(in the rows, 128 means zero)
Each row is followed by its class.
87 125 138 104 218 114 147 114 124 142 111 145 127 146 72 134 141 147
 130 67 139 131 167 107 158 145 120 159 131 89 128 147 197 138 124 121
 193 148 91 138 184 101 124 150 159 44 81 => A
68 147 173 180 128 125 130 165 87 105 148 143 175 153 105 149 123 64 99
 126 123 153 185 142 109 185 178 157 147 98 134 140 166 109 112 124 191
 155 137 86 142 131 169 138 116 124 134 => L
100 164 172 155 149 112 136 179 107 149 147 138 159 169 109 160 153 70
 103 130 138 165 170 95 99 144 154 154 159 97 146 104 238 118 97 113 191
 145 142 108 141 134 157 143 113 136 142 => U
97 134 171 168 131 126 118 181 95 125 150 131 163 155 107 148 125 72 72
 131 119 152 172 172 100 152 163 155 157 131 136 143 190 130 129 113 186
 145 145 74 103 123 169 139 109 158 136 => R
83 135 168 166 129 121 144 206 106 115 146 122 169 160 101 155 120 74 96
 133 126 155 167 161 94 163 171 157 161 137 151 138 199 114 130 116 167
 140 157 81 107 147 170 135 112 146 145 => J
106 126 136 121 195 90 149 103 158 107 121 151 124 151 41 156 123 147
 137 104 136 158 175 143 163 171 142 157 125 82 140 146 185 134 107 117
 177 138 66 126 190 85 121 183 124 79 79 => L
53 116 126 94 178 109 117 138 90 109 147 121 94 105 76 116 143 144 90
 131 88 120 113 99 162 90 146 211 151 99 120 110 178 104 115 93 183 148
 102 119 165 108 123 114 169 74 107 => A
52 125 141 105 171 103 134 148 96 101 152 122 84 125 61 131 143 146 107
 139 87 138 119 98 171 102 162 212 147 82 108 114 179 98 117 115 168 134
 95 121 168 113 125 107 160 71 114 => J
87 124 143 117 215 121 148 128 125 128 113 147 121 155 54 134 146 128
 146 80 130 143 193 112 151 138 117 152 130 72 112 146 183 128 126 118
 182 148 69 121 182 84 130 144 156 58 90 => B
52 106 126 126 169 136 131 142 79 112 146 124 68 112 51 147 147 142 118
 145 92 135 103 93 171 100 170 179 156 109 117 140 145 81 141 123 141
 159 149 128 133 94 131 101 141 99 120 => J
65 114 116 130 176 140 122 151 76 116 126 116 67 110 59 136 143 136 108
 140 82 128 118 90 168 80 148 174 161 118 97 140 139 80 142 101 141 163
 122 105 118 82 134 100 150 101 120 => B
53 117 136 105 174 111 140 143 94 87 151 120 88 110 58 137 148 142 106
 142 87 141 113 94 163 104 159 207 155 78 116 107 168 96 113 111 178 138
 101 130 172 110 123 103 152 81 118 => J
100 123 124 104 185 117 169 154 141 89 157 159 136 155 53 119 124 126
 143 116 131 159 160 150 127 150 161 166 121 63 124 121 174 109 125 118
 172 130 89 127 175 101 146 137 154 60 104 => C
102 119 132 99 204 77 153 97 161 117 137 173 126 155 62 148 114 146 162
 106 154 144 164 171 173 172 131 165 117 79 117 148 209 131 101 125 190
 134 57 110 182 80 132 147 133 65 89 => R
93 125 130 105 199 99 170 159 151 85 135 149 112 162 49 142 97 119 149
 104 123 156 182 138 146 165 160 169 109 66 128 125 153 116 134 119 181
 133 84 126 193 93 143 159 151 54 96 => L
107 149 159 174 126 136 103 174 93 152 166 141 181 145 102 177 94 49 120
 147 142 156 154 118 136 157 137 132 165 141 168 130 223 111 125 153 171
 147 143 107 119 124 176 121 119 133 145 => F
89 115 137 112 211 124 153 124 131 127 125 156 125 151 75 130 143 144
 134 92 138 149 166 112 151 127 126 156 136 71 115 133 198 133 129 125
 171 139 86 124 187 102 126 123 152 52 91 => C
85 159 166 140 137 102 133 169 97 140 136 130 184 157 118 159 134 86 103
 119 149 153 149 98 103 154 139 160 163 137 143 121 242 119 93 102 203
 146 142 102 137 145 160 136 124 135 128 => A
84 122 138 104 218 109 154 118 131 137 109 146 128 156 65 140 136 147
 140 66 141 137 170 108 163 150 122 163 134 88 131 139 197 134 122 114
 193 149 88 134 189 96 125 160 159 45 76 => A
74 152 173 159 140 109 139 180 98 126 136 136 159 169 106 178 124 73 98
 126 137 162 167 94 124 162 153 149 149 120 129 128 215 121 106 108 195
 142 139 101 136 129 168 137 113 144 131 => L
124 126 132 115 192 88 142 82 159 122 137 166 134 141 44 151 133 146 138
 110 137 157 163 162 155 167 139 160 127 75 141 153 194 135 96 124 182
 145 57 118 189 87 126 167 124 92 90 => R
85 140 177 180 111 122 123 160 98 110 162 142 186 136 119 128 129 74 88
 133 139 147 181 169 93 167 184 141 149 98 134 150 178 110 117 126 165
 159 133 76 142 150 165 140 129 129 144 => M
106 130 130 119 210 97 147 99 142 114 141 162 141 134 56 152 113 139 141
 105 139 154 168 151 151 171 128 144 132 93 151 140 210 128 115 124 166
 144 67 127 176 81 109 184 134 79 89 => F
98 93 146 117 129 86 128 125 102 108 169 122 94 83 104 140 126 148 102
 163 127 106 113 157 202 77 164 178 146 121 110 113 186 96 131 100 150
 149 100 113 151 114 136 102 155 81 130 => M
84 138 133 97 212 73 150 107 143 107 143 175 144 146 72 145 103 154 163
 108 162 144 164 162 161 177 121 150 121 98 128 137 228 124 108 135 174
 134 59 110 172 80 108 168 141 56 87 => F
108 147 163 171 130 131 104 173 96 149 159 142 179 145 102 174 100 46
 127 140 143 163 160 117 131 157 128 131 164 138 166 126 226 113 125 150
 180 146 135 110 122 123 169 125 120 132 145 => F
122 115 141 124 181 100 140 96 162 102 137 143 135 139 60 143 130 150
 131 103 141 165 167 154 152 164 146 144 130 71 136 150 190 131 112 118
 163 146 67 110 192 102 117 181 135 76 87 => M
115 115 135 124 194 99 160 104 158 109 133 155 130 144 46 158 134 147
 151 100 136 158 161 140 160 173 144 153 129 73 145 157 195 133 99 125
 163 137 73 136 185 106 124 162 125 83 90 => J
122 109 124 117 184 107 147 97 154 106 141 159 137 134 56 133 143 150
 137 111 138 167 152 159 152 151 137 149 133 83 131 146 201 135 103 118
 173 132 69 117 178 103 121 155 127 79 94 => C
89 145 166 162 139 113 127 176 91 139 140 128 172 159 105 163 133 66 110
 129 137 167 172 94 102 143 129 142 158 120 128 129 224 112 92 103 190
 147 130 93 125 134 165 120 118 147 145 => B
92 120 134 83 206 90 144 111 155 113 121 162 147 151 68 143 121 158 167
 88 167 135 152 153 161 177 122 169 122 98 123 147 222 133 102 117 184
 136 69 120 183 89 127 163 154 47 77 => A
107 138 129 95 218 110 166 156 149 102 144 160 122 155 52 126 130 122
 159 105 135 142 181 154 126 157 165 169 115 42 136 117 182 122 121 129
 179 131 87 128 187 85 136 169 152 56 109 => U
81 139 167 175 124 133 123 165 81 111 155 142 188 142 111 138 132 65 103
 131 128 156 190 154 87 169 161 150 156 110 122 151 180 107 109 115 169
 159 134 74 140 131 171 126 120 126 144 => B
119 119 132 120 184 97 136 94 161 106 131 150 139 134 53 147 120 157 136
 106 139 156 164 152 160 164 151 141 127 72 138 156 195 120 114 117 151
 149 66 114 189 105 121 185 136 73 92 => M
58 114 127 109 158 129 124 135 87 99 157 128 92 104 71 115 157 143 82
 147 89 135 109 109 165 82 155 205 162 88 101 101 172 101 118 100 176
 134 94 116 154 112 127 86 160 77 122 => C
90 123 179 178 114 124 117 188 103 111 141 116 175 148 120 146 118 71 74
 133 128 155 173 158 111 151 170 137 164 127 138 138 189 115 134 108 173
 153 147 64 114 139 164 150 120 148 135 => M
86 122 144 116 206 130 146 113 128 121 127 153 125 152 69 125 157 143
 137 86 134 153 170 118 149 131 122 152 135 72 116 131 199 133 127 126
 190 139 82 122 181 101 123 135 147 52 87 => C
87 141 179 154 125 124 131 176 99 129 150 138 181 158 113 150 153 76 99
 131 142 167 152 102 107 130 142 152 168 130 129 106 231 119 101 108 200
 129 134 98 127 142 164 112 117 142 141 => C
106 98 140 114 131 106 136 121 94 106 171 127 102 87 114 132 143 146 103
 166 125 103 108 159 179 62 154 187 154 131 109 96 199 105 121 98 165
 139 103 115 150 122 146 74 142 80 130 => C
114 119 139 119 197 99 155 107 159 106 133 156 132 145 36 152 136 145
 163 99 137 162 159 140 156 175 154 157 128 71 142 160 197 129 102 129
 165 135 72 135 184 97 119 171 127 81 90 => J
98 127 135 116 189 102 166 159 149 79 146 150 131 142 63 123 111 127 144
 113 131 153 179 159 133 158 167 156 109 48 123 133 165 109 139 119 165
 138 81 120 178 104 138 171 161 63 100 => M
113 131 173 174 99 130 85 185 111 145 150 128 172 158 103 167 107 61 117
 141 144 160 157 116 142 139 153 130 159 131 152 140 208 110 129 144 151
 147 140 88 122 144 185 127 116 138 144 => M
67 101 141 127 153 95 117 134 90 134 170 138 70 119 79 133 128 127 108
 168 115 127 133 157 177 90 166 206 134 105 97 128 184 99 135 111 167
 151 119 106 143 76 145 107 160 98 114 => R
109 115 138 121 192 100 143 97 166 101 127 157 117 151 48 154 126 146
 142 97 133 152 174 142 166 170 133 151 126 83 143 148 178 139 105 115
 167 140 58 122 192 92 127 178 118 85 81 => L
69 114 120 128 166 131 122 123 83 129 135 137 72 112 62 139 141 141 101
 144 87 123 108 117 177 95 163 181 158 119 106 147 133 87 145 118 141
 166 128 113 129 77 137 104 138 109 121 => R
77 155 171 159 139 102 141 174 100 130 139 139 160 172 101 175 131 78
 105 127 135 167 164 81 123 159 149 147 156 117 138 127 218 118 102 111
 192 148 140 106 138 125 160 130 107 149 129 => L
49 114 120 129 158 130 121 147 82 121 124 126 60 130 59 146 127 139 98
 137 80 125 115 85 198 99 171 175 149 128 106 141 124 84 150 112 137 159
 137 112 132 84 143 117 140 96 112 => L
97 124 171 169 116 138 123 199 98 112 150 129 177 159 113 137 133 75 76
 138 127 162 168 164 96 137 162 150 169 141 134 127 204 118 132 108 180
 138 152 67 102 139 176 127 114 143 136 => C
92 130 123 88 209 104 164 159 142 93 144 155 141 145 62 131 107 129 150
 100 143 140 161 147 131 166 144 166 116 76 138 133 194 120 120 113 187
 138 93 134 179 103 145 157 160 57 92 => A
64 112 131 121 167 129 132 148 86 120 139 124 68 126 53 142 147 146 110
 135 92 131 105 96 170 94 177 184 156 117 116 141 141 84 140 121 135 155
 140 117 132 94 132 105 146 100 116 => J
55 112 133 112 161 125 130 134 88 91 163 127 93 109 78 114 156 144 81
 152 88 139 109 108 158 86 150 205 160 88 100 95 182 95 112 92 179 135
 95 117 155 116 130 93 152 75 121 => C
103 127 119 106 196 112 162 165 141 88 136 148 128 145 57 131 111 114
 157 118 127 153 180 152 130 159 142 159 109 70 112 140 171 112 129 116
 170 137 76 117 180 93 153 149 155 60 105 => B
73 129 146 115 219 103 159 128 134 127 110 148 108 170 62 153 127 136
 139 74 131 147 187 102 170 153 128 155 123 73 120 139 178 135 129 126
 187 146 81 127 191 89 122 150 148 51 82 => L
96 125 128 96 209 77 153 101 155 118 141 175 137 147 62 150 113 152 170
 112 155 139 161 177 169 171 131 164 113 83 120 148 208 129 110 130 175
 135 65 114 179 76 125 152 135 66 91 => R
88 144 170 147 144 115 128 173 94 140 134 134 179 155 114 165 138 82 105
 114 148 158 149 93 101 148 133 155 162 139 145 128 228 118 97 103 193
 151 147 109 129 138 163 133 121 140 129 => A
59 98 146 128 140 92 115 150 93 122 167 125 80 111 86 125 126 135 99 169
 123 134 125 140 190 89 179 189 134 100 93 130 188 88 142 114 150 152
 119 97 147 96 137 120 171 82 115 => M
87 126 133 104 202 80 147 111 156 104 118 162 121 162 52 158 108 153 167
 97 151 149 171 152 179 179 140 156 112 88 117 152 194 128 110 126 180
 134 68 110 180 77 121 168 136 55 77 => L
104 116 138 106 186 75 146 111 160 97 135 157 136 145 72 143 115 157 156
 108 156 159 161 170 170 169 141 149 118 79 114 153 209 120 114 122 164
 140 64 98 179 94 117 166 143 54 86 => M
113 126 141 118 194 95 155 108 158 106 133 154 136 144 40 153 138 148
 156 109 138 168 163 139 143 173 147 164 127 73 144 148 207 125 105 128
 166 134 74 135 191 104 119 171 128 77 91 => J
92 142 185 156 126 100 127 175 109 129 147 126 172 158 120 160 139 80 98
 127 147 172 165 104 106 143 148 136 148 122 134 119 229 118 108 107 191
 144 136 87 139 147 158 146 119 143 136 => M
87 126 153 117 198 103 155 121 140 125 119 144 125 155 79 134 139 144
 132 86 141 143 180 112 163 140 132 143 123 62 119 135 188 129 132 126
 177 150 75 121 196 104 122 156 158 53 82 => M
66 121 117 118 165 134 117 137 81 133 130 124 81 115 64 135 140 151 96
 131 95 114 99 91 180 92 161 182 163 136 121 145 158 85 141 105 148 168
 141 118 128 95 140 120 154 95 106 => A
96 138 147 116 228 114 159 127 145 134 123 159 112 161 58 134 153 138
 148 80 132 137 186 117 159 146 140 153 132 53 128 126 194 133 121 127
 179 142 78 140 182 87 117 171 145 51 93 => U
51 117 136 99 176 98 142 147 95 96 152 123 88 121 67 135 142 146 102 143
 87 142 111 94 165 108 162 211 149 84 109 108 180 90 113 103 171 138 105
 121 164 111 118 100 155 73 115 => J
77 130 149 115 219 106 152 123 134 130 107 151 111 165 64 150 128 139
 142 74 131 143 186 99 174 150 133 156 121 77 115 142 175 136 135 129
 179 141 83 130 195 85 118 152 150 46 81 => L
88 124 137 110 217 119 151 125 120 134 108 143 123 153 73 136 144 133
 146 80 132 143 188 99 152 136 107 148 127 74 109 145 187 134 125 127
 187 143 78 114 188 88 127 130 153 52 91 => B
88 133 141 117 207 102 181 126 139 140 110 148 104 165 60 133 146 142
 151 78 134 152 174 103 162 153 143 162 118 64 116 144 174 125 134 136
 177 131 89 140 185 101 118 152 158 55 87 => J
87 151 166 157 138 120 126 174 89 132 147 129 172 153 105 162 139 71 112
 136 135 164 170 94 102 142 132 144 157 119 127 130 227 114 99 105 188
 148 134 94 135 130 165 121 120 145 139 => B
99 127 124 89 205 81 147 112 158 115 123 154 139 152 64 141 117 163 155
 91 158 142 153 157 156 172 128 166 122 95 129 153 220 135 100 115 186
 141 71 113 175 96 121 166 153 55 73 => A
71 153 171 175 136 124 133 154 80 115 166 149 192 135 116 135 122 57 96
 128 131 154 179 157 97 184 167 144 160 115 146 133 194 111 118 137 194
 160 134 86 140 121 148 142 127 126 140 => F
62 137 126 108 184 117 129 142 97 111 154 125 78 117 74 122 153 138 83
 148 81 117 122 109 164 97 164 207 153 64 116 93 181 102 109 104 171 143
 95 119 163 107 125 120 152 71 122 => U
118 119 127 105 190 101 137 95 161 116 126 158 145 134 53 146 131 159
 135 99 148 141 147 144 155 168 130 155 140 102 150 157 210 134 98 111
 169 149 71 130 184 102 125 170 131 77 76 => A
102 145 158 170 130 133 100 181 94 159 160 135 173 154 104 181 89 51 120
 146 142 161 155 112 136 155 130 130 160 147 165 125 231 112 132 148 169
 147 149 106 115 125 176 129 120 132 143 => F
65 103 130 107 160 99 112 155 88 141 159 127 85 118 80 127 123 137 101
 156 119 123 110 126 178 88 161 203 141 127 114 131 200 92 132 107 157
 154 133 114 139 94 143 114 171 81 107 => A
85 119 147 117 206 125 152 122 133 125 132 153 127 156 62 130 151 139
 131 84 132 155 167 115 157 134 133 155 139 80 111 132 198 134 126 118
 186 133 83 129 176 98 119 136 154 48 89 => C
68 96 132 119 160 98 120 140 91 141 169 138 75 114 75 139 119 126 104
 171 113 125 119 154 191 96 164 206 136 100 101 129 180 94 137 114 156
 154 117 115 139 71 142 99 165 94 117 => R
87 128 148 115 196 116 153 122 142 120 114 145 117 152 72 127 143 143
 141 82 134 147 174 107 165 147 138 140 119 66 111 137 168 118 144 126
 179 145 81 120 185 99 124 166 164 56 85 => M
55 105 143 118 151 94 131 162 91 125 168 128 74 124 63 138 133 133 120
 169 117 144 116 123 174 100 182 206 135 104 100 132 192 88 134 125 153
 145 135 120 146 93 135 101 167 86 116 => J
104 127 133 111 185 98 163 155 147 83 142 144 128 150 69 123 109 126 135
 106 126 150 173 160 131 156 169 151 104 58 120 138 161 112 130 116 170
 139 83 114 178 106 142 167 162 61 102 => M
117 117 139 111 191 91 154 104 165 105 138 153 127 147 48 151 131 156
 157 107 142 163 160 142 146 168 140 156 124 80 145 148 206 130 104 125
 157 133 74 133 193 109 121 168 121 77 90 => J
62 106 122 131 153 158 119 141 80 114 147 127 70 116 60 128 158 140 91
 144 90 135 98 100 168 76 163 180 172 118 107 125 144 83 144 107 135 161
 131 113 125 99 142 92 141 100 118 => C
62 96 137 127 151 100 118 151 99 132 162 123 80 118 88 132 112 134 95
 167 123 132 123 133 195 89 172 184 141 96 104 133 177 90 143 117 133
 158 125 95 156 89 135 113 177 89 109 => M
